Where the symbols take the nodes:
rd @ tm
rd $ hp
rd ~ zc
rd & qc
rd § sz
rd ! hq
rd ^ jl
lc @ mc
lc $ hq
lc ~ hs
lc & jg
lc § lp
lc ! hp
lc ^ nf
tp $ tc
tp ~ hf
tp § cc
tp ^ qg
rf @ hp
rf $ tm
rf ~ zl
rf & sb
rf § jr
rf ! mc
rf ^ rr
rh $ rl
rh & hf
rh § fq
rh ^ gs
mp @ jh
mp & jr
mp § sb
mp ! dz
gr $ jj
gr ~ jl
gr ! cc
gr ^ zc
mb @ dz
mb $ gs
mb ~ zt
mb & lp
mb § jg
mb ! jh
mb ^ rl
zp @ hq
zp $ mc
zp ~ fg
zp & bz
zp § dh
zp ! tm
zp ^ qq
cp @ cc
cp $ ns
cp ~ qq
cp ^ fg
tl & dj
tl § lz
tl ! rl
tl ^ jh
nq $ cn
nq ~ qc
nq & zc
nq ! rj
sd @ hf
sd $ mt
sd § qq
sd ^ dh
zt @ nz
zt $ dd
zt ~ mb
zt & fc
zt § fm
zt ! dp
zt ^ gh
hp @ rf
hp $ rd
hp ~ cm
hp & fp
hp § zd
hp ! lc
hp ^ gl
sq @ qq
sq $ nf
sq ~ cc
sq & fq
sq § hf
sq ! jl
sq ^ hq
qg @ dq
qg $ fc
qg ~ bq
qg & dd
qg § cl
qg ! tn
qg ^ tp
tm @ rd
tm $ rf
tm ~ rm
tm & fj
tm § zr
tm ! zp
tm ^ fs
zr @ sz
zr $ jr
zr § tm
zr ! dh
bg $ bm
bg ~ fq
bg & cc
bg ^ rj
qf @ rj
qf $ bf
qf ~ bz
qf & fg
jd @ nf
jd $ qq
jd ~ ns
jd & ll
jd § mt
jd ! rr
jd ^ mc
bf @ fm
bf $ qf
bf ~ rg
bf & ds
bf § nz
bf ! mm
bf ^ zb
hn @ ll
hn $ fq
hn ~ bm
hn & nf
hn § rl
hn ! lz
hn ^ jg
rj @ qf
rj $ fm
rj ~ pc
rj & cl
rj § dd
rj ! nq
rj ^ bg
mc @ lc
mc $ zp
mc ~ ds
mc & rg
mc § pj
mc ! rf
mc ^ jd
hz @ tc
hz ~ mt
hz § ns
hz ^ cz
jj @ hl
jj $ gr
jj ~ gl
jj & cg
jj § rq
jj ! tj
jj ^ cm
jl @ fs
jl $ gl
jl ~ gr
jl & zg
jl § lg
jl ! sq
jl ^ rd
dh @ bq
dh $ pj
dh ~ dq
dh & ff
dh § zp
dh ! zr
dh ^ sd
zg $ lz
zg & jl
zg ! fq
zg ^ qc
sf @ gf
sf ~ jr
sf § zl
sf ! cz
tb $ jh
tb & sz
tb § qc
tb ! gs
tj @ ns
tj $ cc
tj ~ nf
tj & bm
tj § tc
tj ! jj
tj ^ hs
ns @ tj
ns $ cp
ns ~ jd
ns & zb
ns § hz
ns ! hl
ns ^ ds
fp @ sb
fp $ qc
fp ~ cn
fp & hp
fp § jh
fp ! jg
fp ^ lz
fc @ cz
fc $ qg
fc ~ lp
fc & zt
fc § hs
fc ! gf
fc ^ tc
pc @ bz
pc $ jg
pc ~ rj
pc & hq
pc § gs
pc ! qc
pc ^ fq
rq ~ dj
rq § jj
rq ! tc
rq ^ gf
gl @ rr
gl $ jl
gl ~ jj
gl & lz
gl § dj
gl ! nf
gl ^ hp
zm @ fq
zm $ ll
zm & qq
zm ^ bz
rl @ bt
rl $ rh
rl ~ gh
rl & td
rl § hn
rl ! tl
rl ^ mb
zl @ cm
zl $ rm
zl ~ rf
zl & mm
zl § sf
zl ! ds
zl ^ hl
mt @ td
mt $ sd
mt ~ hz
mt & bt
mt § jd
mt ! jq
mt ^ pj
zc @ rm
zc $ cm
zc ~ rd
zc & nq
zc § tn
zc ! cl
zc ^ gr
zb @ bm
zb ~ ll
zb & ns
zb ^ bf
hs @ ds
hs $ cl
hs ~ lc
hs & fm
hs § fc
hs ! cm
hs ^ tj
gh ~ rl
gh & tc
gh § bm
gh ^ zt
bm @ zb
bm $ bg
bm ~ hn
bm & tj
bm § gh
bm ! cg
bm ^ fm
nz @ zt
nz ~ dz
nz & cz
nz § bf
lt @ lz
lt & rr
lt ! ll
lt ^ sb
jh @ mp
jh $ tb
jh ~ dp
jh & zd
jh § fp
jh ! mb
jh ^ tl
gs @ ff
gs $ mb
gs ~ dd
gs & bq
gs § pc
gs ! tb
gs ^ rh
pj @ lp
pj $ dh
pj ~ cz
pj & dz
pj § mc
pj ! jr
pj ^ mt
qc @ fj
qc $ fp
qc ~ nq
qc & rd
qc § tb
qc ! pc
qc ^ zg
ll @ hn
ll $ zm
ll ~ zb
ll & jd
ll § bt
ll ! lt
ll ^ rg
td @ mt
td $ hf
td ~ tc
td & rl
td § nf
td ! dj
td ^ lp
bq @ dh
bq $ lp
bq ~ qg
bq & gs
bq § hq
bq ! sz
bq ^ hf
jr @ zd
jr $ zr
jr ~ sf
jr & mp
jr § rf
jr ! pj
jr ^ jq
fj @ qc
fj $ sb
fj & tm
fj ! bz
mm @ cn
mm ~ sb
mm & zl
mm ! bf
hf @ sd
hf $ td
hf ~ tp
hf & rh
hf § sq
hf ! lg
hf ^ bq
ds @ hs
ds $ fg
ds ~ mc
ds & bf
ds § cz
ds ! zl
ds ^ ns
tn $ gf
tn ~ sz
tn § zc
tn ! qg
rg @ jg
rg $ bz
rg ~ bf
rg & mc
rg § dz
rg ! sb
rg ^ ll
tc @ hz
tc $ tp
tc ~ td
tc & gh
tc § tj
tc ! rq
tc ^ fc
gf @ sf
gf $ tn
gf ~ zd
gf & dp
gf § cm
gf ! fc
gf ^ rq
rm @ zc
rm $ zl
rm ~ tm
rm ! fg
cn @ mm
cn $ nq
cn ~ fp
cn & cm
cn § dp
cn ! fm
cn ^ cg
jg @ rg
jg $ pc
jg ~ fm
jg & lc
jg § mb
jg ! fp
jg ^ hn
rr @ gl
rr $ fs
rr ~ hl
rr & lt
rr § jq
rr ! jd
rr ^ rf
cm @ zl
cm $ zc
cm ~ hp
cm & cn
cm § gf
cm ! hs
cm ^ jj
ff @ gs
ff $ dz
ff & dh
ff § bz
lg $ dj
lg § jl
lg ! hf
lg ^ sz
cc @ cp
cc $ tj
cc ~ sq
cc & bg
cc § tp
cc ! gr
cc ^ cl
sz @ zr
sz $ zd
sz ~ tn
sz & tb
sz § rd
sz ! bq
sz ^ lg
jq @ dj
jq § rr
jq ! mt
jq ^ jr
cl @ fg
cl $ hs
cl ~ hq
cl & rj
cl § qg
cl ! zc
cl ^ cc
fm @ bf
fm $ rj
fm ~ jg
fm & hs
fm § zt
fm ! cn
fm ^ bm
dj @ jq
dj $ lg
dj ~ rq
dj & tl
dj § gl
dj ! td
dj ^ zd
dz @ mb
dz $ ff
dz ~ nz
dz & pj
dz § rg
dz ! mp
dz ^ bt
qq @ sq
qq $ jd
qq ~ cp
qq & zm
qq § sd
qq ! fs
qq ^ zp
zd @ jr
zd $ sz
zd ~ gf
zd & jh
zd § hp
zd ! lp
zd ^ dj
nf @ jd
nf $ sq
nf ~ tj
nf & hn
nf § td
nf ! gl
nf ^ lc
fs @ jl
fs $ rr
fs ! qq
fs ^ tm
cg ~ lz
cg & jj
cg ! bm
cg ^ cn
fq @ zm
fq $ hn
fq ~ bg
fq & sq
fq § rh
fq ! zg
fq ^ pc
cz @ fc
cz $ dq
cz ~ pj
cz & nz
cz § ds
cz ! sf
cz ^ hz
hq @ zp
hq $ lc
hq ~ cl
hq & pc
hq § bq
hq ! rd
hq ^ sq
bt @ rl
bt & mt
bt § ll
bt ^ dz
lz @ lt
lz $ zg
lz ~ cg
lz & gl
lz § tl
lz ! hn
lz ^ fp
dp ~ jh
dp & gf
dp § cn
dp ! zt
lp @ pj
lp $ bq
lp ~ fc
lp & mb
lp § lc
lp ! zd
lp ^ td
hl @ jj
hl ~ rr
hl ! ns
hl ^ zl
bz @ pc
bz $ rg
bz ~ qf
bz & zp
bz § ff
bz ! fj
bz ^ zm
fg @ cl
fg $ ds
fg ~ zp
fg & qf
fg § dq
fg ! rm
fg ^ cp
dd $ zt
dd ~ gs
dd & qg
dd § rj
dq @ qg
dq $ cz
dq ~ dh
dq § fg
sb @ fp
sb $ fj
sb ~ mm
sb & rf
sb § mp
sb ! rg
sb ^ lt

The rows follow the links: the fewer symbols apart two nodes are, the more alike their rows tend to be.

Rows with their nodes:
[ -44,  -71,  -48,   -2,  -15,  102,  -77,   -9,  -19,   17,  -51,   31,  -28,   67,  -27, -102,   -9,  -16,   -2,   21,    4,   76,   31,   61,   75,   17,   43,   88,   15,  -19,  -15,  -68,   -1,   21,   45,   20,  107,   22,   87,  -39,   30,   63,   -9,   31,   24,   29,  -28,   24,  -79,  -77,   14, -117,    1,  -29,  -24,   -6,   -3,  -35] -> qq
[ -30,   29,  -62,  -13,   30,  132,  -11,  -20,   36,  -64,  -75,   40,  -37,   67,   38,   26,  -60,  -70,  -23,   79,   -1,   11,  -10,    6,  -22,    1,   17,   28,  -47,  -62,  -60,  -77,   50,  -77,  -51,  151,  -42,  -15,   26,   21,   15,  -31,   21,   -4,  -51,  -33,  -34,   -2,  -55,  -10,   52,  -89,  -20,    9,   31,   -3,  -46,  -29] -> bz
[  48,   58,   24,  -30,   29,   96,  -20,    2,   70,  -19,   13,   37,  -38,   -9,   96,   32,  -40,   14,  -22,   83,   -5,  -20,  -51,   27,   11,   72,   30,   19,   40,  -73,    4,    1,   61,  -14,   25,  133,  -37,  -50,   44,   25,   34,  -52,   34,  -35,  -38,   13,   -9,  -14,   41,   30,   80,  -16,  -17,  111,   36,  -16,  -53,   16] -> ff
[  60,  -13,   29,   -1,  -42, -124,   17,   52,   65,   21,   89,  -25,   29,  -82,   35,  -15,   20,   70,   59,  -74,   22,  -71,  -72,  -36,   16,    8,  -52,  -57,   57,   72,   41,  110,   -1,  -60,   -1,  -57,    9,  -61,  -16,  -36,   14,  -47,  -18,    3,  -12,  -14,   14,  -66,   62,   49,  -19,   69,   12,   13,  -45,   47,  -36,   71] -> fc
[ -34,  -49,  -45,   26,  -38,   22,  -26,   36,   33,  -70,  -16,    5,    0,   27,   53,   -3,   16,   27,   26,    9,   28,   66,   -3,    3,   42,  -51,   23,  -17,    7,  -44,  -87,  -54,   21, -111,  -22,   47,  120,   17,   59,  -55,   68,  -24, -113,   -7,   -3,  -51,  -86,  -33,  -44,   -1,  -25,  -66,  -26,  -86,   20,   -3,  -22,  -52] -> hq
[  37,  -27,  -26,  -19,  -71,  -60,   45,   36,   35,   71,   12,  -55,  -13,  -66,   14,  -84,   42,   13,    7,  -41,   40,  -47,  -71,   -1,   45,   19,  -44,   65,   47,   78,   29,  116,   12,  -32,  -13,   13,    8,  -72,   14,  -69,  -20,  -43,   89,  -27,  -63,   40,   43,  -35,   38,    7,   66,   12,   21,   70,  -47,   37,  -60,   62] -> cz
[  61,   51,   85,  -12,   27,  -91,  -18,  -42,   48,   15,   52,   29,   26,  -18,  -45,    9,  -13,    6,   25,  -41,   36,  -25,   40,  -10,  -68,   65,   -1,  -92,   34,   30,   75,   61,   15,   90,   51,   18,  -47,   -6,  -82,  129,  -30,    1,   54,   12,   50,   22,   30,  -53,   41,   -7,  -45,   72,   15,   57,  -49,   15,    9,   72] -> gh
[  65,   29,   36,   -3,   27,  -49,    1,  -19,   72,  -66,   89,   21,   29,  -22,   68,   46,  -40,   37,   30,   21,  -54,  -60,  -31,   15,  -26,   58,   -3,  -73,   74,  -68,  -35,   67,  123,  -36,   -6,  100,  -49,   -4,  -56,   30,   22,  -17,    0,   17,  -10,   16,  -46,  -86,    8,   50,   -7,   46,    9,   37,   -4,  -26,   -2,   78] -> dd
[   4,  -69,  -23,   30,  -30,  -86,  -16,    0,    0,    7,   34,   -1,   41,  -21,  -57,  -67,   44,  -22,   50,  -87,   19,   35,   62,  -32,   -5,  -19,  -61,  -31,  -11,   75,   52,    6,  -63,   28,   17, -107,   41,   34,    6,   17,  -18,   89,   23,   34,  113,   14,    1,    3,  -70,   -6,  -98,    2,   38, -106,  -59,   16,    5,   45] -> tj
[ -58,   50,  -12,  -24,   40,  120,  -37,  -50,  -82,   70,  -67,   31,  -15,   40,  -57,   37,  -44,  -80,  -51,   28,    9,   51,   72,  -13,  -38,   -1,   20,   32,  -78,    4,   58,  -79,  -64,  104,   11,  -15, -110,   13,   -1,   84,  -34,   52,   60,  -16,   34,  -12,   36,   84,   -9,  -28,    3,  -12,  -18,   51,   23,  -29,   34,  -48] -> lt
[ -51,   65,  -46,  -11,    1,   64,   43,   -7,  -39,   12,  -80,    0,  -20,   48,  -10,   65,  -30,  -64,  -63,   63,    1,  -22,    8,  -42,  -50,  -35,  -14,   54,  -73,   11,  -23,  -54,  -45,  -17,  -75,   55, -133,  -41,    9,   46,  -72,  -47,   16,  -46,  -60,  -43,   37,   49,   14,  -29,   66,  -22,  -17,   39,   65,   33,  -15,  -45] -> sb
[   2,   -4,  -36,  -41,  -15,  -36,   87,   34,   20,   60,   51,  -24,  -38, -117,   -4,    4,   16,   42,  -25,  -14,   -1,  -67,  -93,   -6,   49,   12,  -32,   45,    3,   65,   25,   88,  -21,   12,  -18,  -70,  -68,  -52,   16,  -69,  -33,    4,   70,   -7,  -56,   31,   54,    3,   74,   42,   79,   47,    9,   61,  -19,   31,  -16,   66] -> sf
[  28,   50,   52,  -12,   59,   33,    7,   -3,   -8,  -52,   37,   38,  -11,  -13,  107,  111,    3,   48,  -33,   58,  -50,  -55,  -16,   13,  -26,   41,   62,  -78,   14, -112,  -37,   18,   63,   -7,  -18,   50,  -42,    8,  -30,   27,   59,  -53,  -75,  -66,  -55,  -16,  -30,  -34,   54,   27,   16,   52,  -32,   57,   46,  -26,   49,  -19] -> tb
[ -17,  -51,  -74,   15,  -49, -100,   43,   38,  -12,  -14,   -9,  -35,   53,   -6,  -46,  -24,   24,  -10,   46,  -82,   27,   -9,   -8,  -53,  -20, -100,  -86,   -4,  -13,   85,  -34,    3,  -58, -143,  -47,  -28,   44,  -16,    1,  -38,  -42,  -35,   -8,   32,   29,  -41,  -23,  -36,  -21,    7,  -44,    2,   21, -118,  -45,   62,  -41,   39] -> hs
[  59,  -58,   55,   12,   20,  -65,  -30,  -11,   30,   13,  102,   30,    4,  -57,    1,  -85,   14,   91,   71,  -43,  -27,   15,  -16,   67,   32,   69,   14,  -30,   92,  -27,   -4,   78,   67,   52,   79,  -17,   85,   28,  -15,  -41,   54,   49,  -14,   35,   37,   60,  -33,  -50,   -7,   -1,  -37,   20,   24,  -11,  -46,  -24,   18,   47] -> tp
[ -13,   42,  -34,   17,   10,  -64,   89,   -7,  -44,   -8,  -16,   -6,   26,   32,  -21,   81,  -13,  -44,  -26,  -29,   -9,  -50,   36,  -47, -122,  -31,  -71,  -42,  -72,   53,  -67,   -7,   -4,  -82, -100,   37, -114,  -16,  -87,   71,  -71,   -8,    6,   36,   12,  -41,   27,   -7,   -9,   15,  -41,   48,    6,  -72,   27,   18,   26,   28] -> cn
[   1,  -63,  -17,   52,    4,  -55,  -28,  -16,    4,  -47,   51,   22,    8,   29,  -21, -118,    7,   25,   50,  -50,  -25,   46,   54,   58,   12,   28,  -11,   -6,   43,  -26,  -42,   -8,   45,    6,   20,  -22,  102,   72,  -24,  -41,    9,   86,  -13,   74,   62,   31,  -38,  -52, -111,  -26,  -67,  -44,   30, -116,  -53,   -5,   31,   18] -> cc
[ -50,  -52, -125,    1,  -35,  -16,  101,   24,  -65,   46,  -33,  -50,   -7,  -23,  -44,  -26,   -5,  -21,  -43,  -43,   -8,  -28,  -33,  -21,   28,  -60,  -68,  103,  -65,   78,  -36,   20,  -56,  -68,  -76,  -61,  -69,  -36,   33,  -80,  -69,   41,   52,   48,  -35,    2,   34,   50,  -17,   -6,   63,  -19,   17,  -61,  -24,   39,  -23,   40] -> zl
[ -62,  -25,   -2,   29,   -3,  -17,  -41,   30,  -80,   20,  -28,  -31,   10,    7,  -64,    6,   42,   -5,  -10,  -40,    3,   54,   53,  -16,   -9,  -65,   31,  -31,  -38,   10,   40,  -36,  -96,   70,   11, -151,   48,   63,   24,   -8,   15,   42,  -46,  -34,   56,  -34,    5,   62,  -24,  -34,  -92,   30,  -30,  -50,   10,  -10,   68,  -77] -> gl
[ -46,  -33,  -53,   27,   30,   36,   25,   36,  -43,  -70,    7,  -26,   -5,  -11,   53,   58,   13,   39,   -6,    6,  -58,   18,  -35,   26,   48,  -51,   33,   -9,   -3,  -76,  -90,  -53,  -16,  -70,  -36,  -29,   50,   47,   66, -105,   88,   -2, -118,  -21,   23,  -33,  -73,   16,  -30,   39,  -46,  -19,  -51,  -95,   47,  -17,   36,  -46] -> rd
[  48,  -24,   71,   16,  -30, -140,  -10,    0,   39,   38,   47,  -24,   21,  -11,  -81,  -90,   66,   57,   41,  -79,   35,   -1,    4,   -6,  -14,   27,   -9,  -27,   57,   75,   70,   93,    6,   48,   53,  -56,  103,  -11,  -41,   -5,   -2,   19,   43,   15,   -5,   38,   38,  -62,   28,   -9,  -32,   38,   48,   13,  -52,   17,    7,    8] -> tc

Each walk starts at a row. The symbols on each line, taken left to right, move it on to the next node.
Each answer is a row, close to the row of the node it stands for.
[ -30,   27,  -44,  -23,   38,  161,  -83,  -76,   30,  -34,  -44,   76,  -13,   88,  -10,  -22,  -59,  -70,  -12,   68,    6,   55,   51,   63,    0,   56,   34,   29,   -8,  -62,   17, -102,    6,   48,   47,   78,  -35,   36,   27,   80,   -3,   65,   46,   21,   60,   28,  -17,   22,  -80,  -48,   11,  -86,   -2,   27,    9,  -36,    4,  -17]
^ ^ ^ $ ^ [ -34,   42,   -2,  -11,    6,   86,  -57,  -61,   22,   23,  -76,   35,   17,   89,  -80,  -27,  -19,  -84,  -21,   26,   31,   19,   75,  -21,  -41,   23,    7,   28,  -59,   49,   70,  -87,  -44,   73,   37,   30,  -31,  -12,   -8,  108,  -34,   18,   58,  -15,   37,  -28,   33,   34,  -39,  -67,    2,  -51,   16,   46,   16,   17,   -9,  -39]
§ § @ ~ ! ~ § [  25,   86,  134,   -3,   41,  -16,  -69,  -21,  -24,   12,   19,    5,   -2,   -7,   -9,   74,   15,    9,    8,   -4,    5,   -8,   39,   -7,  -59,   21,   53,  -94,   12,  -23,   59,  -15,  -31,  116,   42,  -27,  -27,   28,  -71,  115,   10,  -33,  -23,  -56,  -10,    9,   63,   13,   65,  -21,  -11,   96,  -14,   75,   31,  -25,   54,  -31]
[ -50,   23,  -63,  -15,   62,  163,   22,  -18,  -27,  -33,  -52,   29,  -49,   42,   53,   49,  -66,  -41,  -50,   84,  -25,  -20,  -22,   19,   12,    6,   35,   29,  -58,  -79,  -51,  -93,   37,  -19,  -50,   75, -107,    3,   44,    2,    1,    2,   -9,   -5,  -15,  -16,  -23,   36,  -12,    2,   41,  -43,  -31,    0,   58,  -37,    4,  -16]
@ ~ ! § § ~ [  -6,   31,  -11,  -25,   47,   51,  -42,    5,   58,  -97,  -12,   39,   31,   50,   68,   81,  -56,  -39,   24,   64,    2,    9,   13,   -5,  -38,   -7,   12,  -69,  -17,  -72,  -53,  -86,   47,  -82,  -27,  124,  -20,   17,   17,   56,   23,  -43,  -90,   -5,   54,  -59,  -76,  -19,  -20,   12,  -44,  -49,  -27,  -26,   44,  -29,   -7,  -31]
$ ~ § & § & § [  58,   75,   55,  -13,  -10, -119,    1,   -2,   70,   -9,   32,   -8,   31,  -19,    6,   40,  -12,  -10,    6,  -37,   14,  -87,  -16,  -31,  -75,   26,  -53,  -86,   22,   33,   -3,   83,   67,  -45,  -21,   82,  -47,  -51,  -88,   62,  -30,  -89,   18,    3,  -36,    5,   35,  -65,   64,   29,    3,   84,    9,   66,   -9,   35,  -24,   80]
[  46,   62,   71,    0,   12,   -4,  -34,    2,   73,  -70,   17,   -1,   -9,   23,   66,   69,  -12,   39,    9,   53,  -16,  -23,  -17,    5,  -37,   44,   59,  -79,   39,  -71,  -47,   17,   98,  -15,   15,  133,   35,  -28,  -61,   45,   48,  -92,  -57,  -29,  -68,   -9,   -3,  -59,   45,   18,   11,   22,  -14,   65,   34,   -6,   13,  -11]
§ ! ~ & [ -18,  -76,  -97,   39,   11,  -74,   86,   30,  -72,  -46,   17,  -24,  -26,   -3,   10,  -18,    1,   43,   11,  -56,  -69,  -19,  -19,   33,   12,  -35,  -16,   12,   -2,  -20,  -91,   11,   49,  -97,  -78,  -31,   33,   36,   -7, -101,    9,   44,  -57,   71,    1,   12,  -32,  -15,  -76,   10,   -5,   -9,   -6, -127,    8,  -12,   36,   16]
@ ! ~ @ $ [ -19,  -45,  -28,   21,  -64,  -24,  -11,   67,    3,   -8,  -10,  -18,   46,  -11,    3,   41,   49,  -30,   43,   -7,   61,   46,    1,  -70,   23,  -93,  -30,  -12,  -16,   46,   10,  -49, -105, -110,  -25,  -74,   45,  -16,   65,  -16,   17,  -62,  -67,  -43,   25, -106,  -49,    9,  -18,    9,  -82,    4,  -36,  -62,    5,   36,  -37,  -35]
[  -8,    7,   20,   -7,   60,   41,  -98,  -50,   26,  -68,  -42,   66,   11,  119,   10,  -20,  -14,  -23,   13,   38,  -20,   45,   88,   44,  -36,   13,   53,  -58,   14,  -53,  -40, -106,   31,   48,   54,   96,   40,   57,  -53,   89,   22,   25,  -39,   23,   43,    1,  -17,  -26,  -57,  -31,  -53,  -64,  -11,  -62,   22,  -36,   57,  -62]
$ ^ & $ $ ! [ -67,  -34,  -57,   19,  -46,  -32,   38,   61,  -59,    7,  -73,  -60,   15,    6,  -28,   53,   40,  -15,  -11,  -24,   23,   22,   18,  -53,   -5, -112,  -15,   11,  -58,   43,  -32,  -42,  -82,  -70,  -81,  -90,   40,  -35,   13,  -87,   14,  -48, -104,  -30,  -18,  -79,   13,   50,    3,    3,  -32,  -10,  -28,  -80,   29,   31,   15,  -87]
& $ $ § [  20,   60,   98,   -7,   -4,  -56,   15,   34,   -8,    2,    8,  -26,   16,   12,   31,  118,   25,   32,  -41,   20,   -3,  -47,   -2,  -44,  -72,   13,   46,  -62,  -13,  -20,   -1,   29,    7,   20,  -16,   39,  -13,  -36,  -91,   49,  -11,  -87,  -42,  -65,  -93,  -29,   73,   -8,  105,   25,   26,   83,  -17,   74,   59,    1,   39,  -34]
[ -43,  -34,  -82,   -2,  -97,   70,   24,   36,   23,   24,  -83,  -31,    6,    5,  -29,   -9,   13,  -56,  -10,    7,   56,   34,  -30,  -42,   50,  -77,  -21,  109,  -31,   73,   29,  -29,  -90, -103,  -35,  -21,   21,  -64,   79,  -49,  -20,  -46,    5,  -29,  -30,  -57,   11,   36,   -7,  -25,   12,  -76,   -7,   11,    0,   58,  -98,  -34]
$ ^ @ ~ & & ~ $ [ -27,  -39,   15,   30,  -50,  -35,  -84,   20,  -32,   22,  -58,  -13,   49,   45,  -85,  -53,   39,  -21,   47,  -41,   50,   76,   66,  -12,   11,  -78,   16,    9,  -23,   55,   42,  -37,  -97,   31,   37,  -77,  119,   45,    7,   13,  -10,  -12,  -44,  -24,   48,  -46,  -19,   -9,  -43,  -46,  -77,  -37,    8,  -62,  -17,   26,   27,  -79]
& ^ ^ § ^ @ [  18,   88,   33,  -33,  -20,   35,   -5,    4,   59,   22,  -38,   -3,   -8,    6,   27,   44,   -1,  -51,  -16,   60,   61,  -23,  -12,  -36,  -17,   16,   33,   25,  -12,   32,   31,   27,    7,   -3,   26,  106,  -59,  -98,  -13,   53,  -42, -108,   68,  -66,  -94,  -28,   46,  -18,   82,   16,   82,   19,    5,  134,   18,   22,  -40,   -4]
[  57,   68,   16,  -43,  -31,   -4,   35,  -17,   76,   38,   40,    4,  -17,  -39,    4,   24,  -33,  -28,  -13,    4,    4,  -82,  -59,  -25,  -19,   40,  -43,    3,   11,   44,   41,   85,   19,  -17,   -7,   66, -130,  -69,  -20,   50,  -55,  -46,  107,   -2,  -14,   -2,   26,  -24,   55,    7,   67,   31,   21,  113,   -4,   39,  -66,   84]
§ ~ & & @ [ -13,   49,    5,    5,  -29,   -8,  -19,   19,   33,  -40,  -46,   13,   36,   83,   -7,   87,  -18,  -70,   22,   -3,   55,   24,   52,  -67,  -82,  -77,  -33,  -47,  -56,    8,  -27,  -57,  -17,  -72,  -57,   92,  -55,  -62,  -43,  107,  -13, -105,  -39,  -18,    8,  -98,  -10,   -5,   -7,    1,  -54,   14,  -12,   -8,   48,   30,   -9,  -31]
^ ! @ ! @ & & [   9,   40,   33,   10,   10,   18,  -94,  -18,    3,  -22,  -40,   34,   40,   73,  -51,   38,  -15,  -74,   23,   29,   40,   66,  107,  -41,  -78,  -23,   -1,  -57,  -37,    5,   70,  -71,  -48,   37,   10,    8,  -31,   35,  -29,  138,  -24,  -20,  -22,  -26,   96,  -55,   10,   14,  -28,  -36,  -92,   -2,  -26,  -19,   17,   -3,   13,  -51]
[  64,   30,  112,    5,   73,   36,  -83,  -13,   55,  -34,   36,   51,   10,   19,   17,   -2,    6,   50,    7,   72,  -16,   18,    7,   36,   -7,   76,   68,  -80,   54,  -91,   15,   -5,   55,  101,   97,   55,   38,   44,  -43,   72,   64,  -17,  -17,  -38,   19,   17,   11,  -34,   34,    4,  -19,   15,    0,   70,    4,  -20,   37,  -11]
$ § & § § ~ ! [ -26,  -62,  -15,   48,    3, -111,    3,   -6,  -71,   13,    1,  -15,   21,    5, -101,  -51,   23,   -6,   29,  -94,  -15,   32,   73,  -12,  -46,  -37,  -43,   -9,  -32,   64,    6,    5,  -44,   27,   -3, -116,   19,   46,  -57,  -21,  -36,   79,    6,   47,   54,   18,   45,   20,  -42,  -30,  -59,   33,   43, -121,  -45,   16,   52,   -5]
@ ~ & & [ -62,  -33,  -27,   17,   -8,   53,  -16,   -1,  -76,   64, -117,  -23,  -28,   28, -104,  -21,   23,  -36,  -34,  -11,   13,   61,   58,   -7,   39,  -52,   -9,   93,  -47,   60,   69,  -54, -112,   71,   13, -107,   46,    0,   50,  -27,  -24,   59,   43,  -19,    8,   12,   43,   80,  -38,  -56,   19,  -42,   25,   -8,  -13,   13,   33,  -63]
[ -39,  -53, -140,  -14,   25,   41,   88,    9,  -51,   -7,   16,    9,  -41,  -60,   43,  -12,  -32,    2,   -7,    6,  -63,  -28,  -50,   48,   70,    6,  -48,   88,   17,  -26,  -65,    3,    8,  -55,  -65,  -15,  -53,   20,   38, -114,   -5,   75,   37,   60,   -6,   42,  -27,   38,  -61,   11,   46,  -35,   14,  -65,   -4,   -4,  -29,   66]
@ & ! ^ [  16,    0,    4,   31,   59,  -10,  -47,  -54,   20,  -66,   13,   74,   19,   57,   -9,  -31,  -58,  -25,   33,   -5,  -35,    3,   75,   46,  -61,   49,  -38,  -79,   -6,  -55,  -34,  -29,   61,    9,   20,   70,  -36,   78,  -79,   81,   -8,   69,    7,   68,   94,   41,  -47,  -37,  -80,  -23,  -77,  -16,   34,  -78,  -27,  -39,   35,   50]
& ! ~ $ § [   2,    9,  105,   10,   -5,  -65,  -32,   32,  -54,   40,    8,  -31,  -25,   -4,  -68,   -5,   79,   62,   -7,  -39,   10,   41,   38,   -9,    7,   -7,   52,  -12,   19,   13,   56,   51,  -42,  114,   61, -125,  122,   11,  -38,  -31,   25,  -15,  -47,  -58,  -49,    4,   58,    2,   75,  -27,  -21,   90,   13,   45,  -31,    6,   77,  -69]
